Below is a small trained network, with its code and all its weights. Each question gives an input and a class and asks what happens when units are switched off, that is, made to give their printed mean instead of their output.

import numpy as np


def w(rows, s, z=0):
    codes = np.array(rows[::2]) - 128.0
    scale = np.full(codes.shape[1], s)
    scale[-1] = z or s
    return codes * scale


def f(y):
    return y / 2 * (1 + np.tanh(0.7978845608 * (y + 0.044715 * y**3)))


def log_softmax(a):
    a = a - a.max(-1, keepdims=True)
    return a - np.log(np.exp(a).sum(-1, keepdims=True))


def net(x, mask):
    res = np.array(x, float).reshape(1, 2) / 4 @ E
    y = f(res @ A[0][:, :-1].T + A[0][:, -1])
    res = res + np.where(mask, y, B[0][:, -1]) @ B[0][:, :-1]
    return log_softmax(res[-1] @ U[:, :-1].T + U[:, -1])


A, B = {}, {}
E = w([
[160,126,149,7,213,131],'x0',
[203,91,138,215,142,160],'x1',
],0.016)
A[0] = w([
[142,181,110,143,76,137,248],'n0',
[49,186,165,85,84,113,117],'n1',
[251,83,75,135,147,143,140],'n2',
[141,221,110,171,80,98,90],'n3',
[102,143,137,176,113,72,93],'n4',
[113,105,113,163,86,123,107],'n5',
[193,118,170,88,164,153,95],'n6',
[158,136,135,92,164,160,189],'n7',
[78,162,110,93,122,61,157],'n8',
[79,121,154,74,213,167,121],'n9',
[155,50,212,164,147,160,103],'n10',
[103,115,140,149,61,173,131],'n11',
[83,143,105,85,87,78,112],'n12',
[111,153,105,154,88,151,106],'n13',
[185,103,174,183,131,147,142],'n14',
[184,95,159,163,129,123,95],'n15',
],0.012,0.015)
B[0] = w([
[141,91,158,253,151,126,250],'n0',
[162,141,83,108,136,76,209],'n1',
[160,157,88,134,133,73,209],'n2',
[94,192,120,94,144,148,173],'n3',
[107,196,107,79,141,188,163],'n4',
[100,179,136,89,165,142,176],'n5',
[51,181,162,101,176,169,184],'n6',
[111,141,160,201,169,121,215],'n7',
[151,107,110,142,96,97,218],'n8',
[105,140,144,125,171,124,220],'n9',
[151,182,55,24,67,110,181],'n10',
[89,185,153,123,193,144,187],'n11',
[176,141,60,86,116,74,188],'n12',
[74,237,146,45,141,167,166],'n13',
[157,160,119,138,118,119,212],'n14',
[131,196,74,42,122,112,170],'n15',
],0.013,0.015)
U = w([
[216,132,56,117,114,65,81],'0',
[35,148,186,135,186,147,74],'1',
[191,67,211,252,148,94,251],'2',
[119,87,162,116,104,152,91],'3',
[164,73,165,112,102,155,83],'4',
],0.015,0.011)

Each question gives the input, the list of numbers given to net, and the class t.
The units are the neurons (one row each of A and B). Each row of codes is followed by its name. A weight is (code - 128) times the scale printed after its matrix; where a second scale follows, it is the last column's (A, B and U).
mask holds one flag per neuron, in row order. A switched-off neuron (its flag False) gives its mean, the last column of its row in B, instead of its output. The means were averaged over made-up inputs and are rounded, as every weight is.
A unit's drop is (log p(t) with every unit on - log p(t) with that unit switched off) / (log p(t) with every unit on - log p(t) with every unit switched off).
The circuit of an input: a set's keep is (log p(t) with only the set's units on - log p(t) with every unit switched off) / (log p(t) with every unit on - log p(t) with every unit switched off). Starting from the 12 units with the biggest drops (on a tie, the unit counted first), units are removed one at a time, each time the one whose removal leaves the highest keep (on an exact tie, the one counted first), for as long as the keep stays at least 0.8.
units of the circuit, in order: the units of the circuit, biggest drop first
k most important neurons: the k neurons with the biggest drops, biggest first
drop of u: that unit's drop, to one decimal
input [-8,-8], class 0: units of the circuit, in order => n12
input [4,1], class 1: 2 most important neurons => n0; n6
input [0,3], class 2: 2 most important neurons => n12; n1
input [-6,6], class 0: 3 most important neurons => n10; n14; n6
input [-6,-7], class 0: 2 most important neurons => n12; n1
input [-3,2], class 2: 2 most important neurons => n6; n0
input [-7,6], class 1: 2 most important neurons => n11; n13
input [4,-1], class 1: 2 most important neurons => n0; n6
input [-4,0], class 1: drop of n13 => 0.2
input [-4,-2], class 1: drop of n13 => 0.5
